Below are the code and all the weights of a small trained network. Each question names an input and a class and asks about switching units off, where a switched-off unit gives its printed mean instead of its output.

import numpy as np


def w(rows, s, z=0):
    codes = np.array(rows[::2]) - 128.0
    scale = np.full(codes.shape[1], s)
    scale[-1] = z or s
    return codes * scale


def norm(h):
    return h / np.sqrt((h * h).mean(-1, keepdims=True) + 1e-5)


def f(y):
    return np.maximum(y, 0)


def log_softmax(a):
    a = a - a.max(-1, keepdims=True)
    return a - np.log(np.exp(a).sum(-1, keepdims=True))


def net(x, mask):
    res = np.array(x, float).reshape(1, 7) / 4 @ E
    u = 0
    for l in range(3):
        y = f(norm(res) @ A[l][:, :-1].T + A[l][:, -1])
        res = res + np.where(mask[u : u + 3], y, B[l][:, -1]) @ B[l][:, :-1]
        u += 3
    return log_softmax(norm(res)[-1] @ U[:, :-1].T + U[:, -1])


A, B = {}, {}
E = w([
[225,98,81],'x0',
[44,101,49],'x1',
[127,127,125],'x2',
[130,128,126],'x3',
[156,249,80],'x4',
[126,130,130],'x5',
[132,126,126],'x6',
],0.0015)
A[0] = w([
[92,140,84,22],'L0N0',
[214,151,254,1],'L0N1',
[181,147,214,228],'L0N2',
],0.003,0.0012)
B[0] = w([
[142,172,119,146],'L0N0',
[2,70,14,210],'L0N1',
[209,139,197,251],'L0N2',
],0.0034,0.0016)
A[1] = w([
[123,1,148,148],'L1N0',
[113,177,17,175],'L1N1',
[165,217,196,5],'L1N2',
],0.0028,0.0015)
B[1] = w([
[82,138,253,248],'L1N0',
[73,137,201,247],'L1N1',
[186,235,119,170],'L1N2',
],0.0023,0.0015)
A[2] = w([
[128,160,2,5],'L2N0',
[104,55,116,101],'L2N1',
[128,129,127,115],'L2N2',
],0.0068,0.0025)
B[2] = w([
[98,75,251,204],'L2N0',
[167,161,2,254],'L2N1',
[154,142,135,128],'L2N2',
],0.0052,0.0014)
U = w([
[98,83,247,252],'0',
[29,90,51,121],'1',
[229,35,148,48],'2',
[154,91,2,167],'3',
[149,228,161,104],'4',
[33,195,128,47],'5',
[236,185,103,87],'6',
],0.012,0.0019)

Each question gives the input, the list of numbers given to net, and the class t.
The units are the neurons (one row each of A and B). Each row of codes is followed by its name. A weight is (code - 128) times the scale printed after its matrix; where a second scale follows, it is the last column's (A, B and U).
mask holds one flag per neuron, layer by layer. A switched-off neuron (its flag False) gives its mean, the last column of its row in B, instead of its output. The means were averaged over made-up inputs and are rounded, as every weight is.
A unit's drop is (log p(t) with every unit on - log p(t) with that unit switched off) / (log p(t) with every unit on - log p(t) with every unit switched off).
The circuit of an input: a set's keep is (log p(t) with only the set's units on - log p(t) with every unit switched off) / (log p(t) with every unit on - log p(t) with every unit switched off). Starting from all 9 units, units are removed one at a time, each time the one whose removal leaves the highest keep (on an exact tie, the one counted first), for as long as the keep stays at least 0.8.
units of the circuit, in order: the units of the circuit, biggest drop first
k most important neurons: the k neurons with the biggest drops, biggest first
k most important neurons of layer l: the k neurons of layer l with the biggest drops, biggest first
drop when u is switched off: that unit's drop, to one decimal
input [8,2,-4,7,1,4,-2], class 0: units of the circuit, in order : [L2N0; L0N2]
input [1,6,-5,8,-2,7,-5], class 3: units of the circuit, in order : [L2N1]
input [8,1,0,-2,6,-5,-8], class 0: units of the circuit, in order : [L2N0; L2N1]
input [2,3,-7,2,3,8,4], class 0: 2 most important neurons : [L2N0; L1N0]
input [1,4,4,2,4,6,0], class 0: 2 most important neurons : [L2N0; L1N0]
input [7,1,-6,7,5,-2,-6], class 0: 4 most important neurons : [L2N0; L2N1; L0N2; L1N0]
input [1,4,8,-4,-3,-2,5], class 3: 2 most important neurons of layer 2 : [L2N1; L2N0]
input [1,8,3,-3,-8,4,-2], class 3: 2 most important neurons of layer 2 : [L2N1; L2N0]
input [4,4,8,1,8,-4,4], class 0: drop when L2N0 is switched off : 0.9
input [5,6,-1,8,2,5,2], class 0: drop when L2N0 is switched off : 1.0
input [2,6,-5,6,5,-2,4], class 0: drop when L2N0 is switched off : 0.8
input [4,5,8,5,7,-7,5], class 0: drop when L2N0 is switched off : 0.9
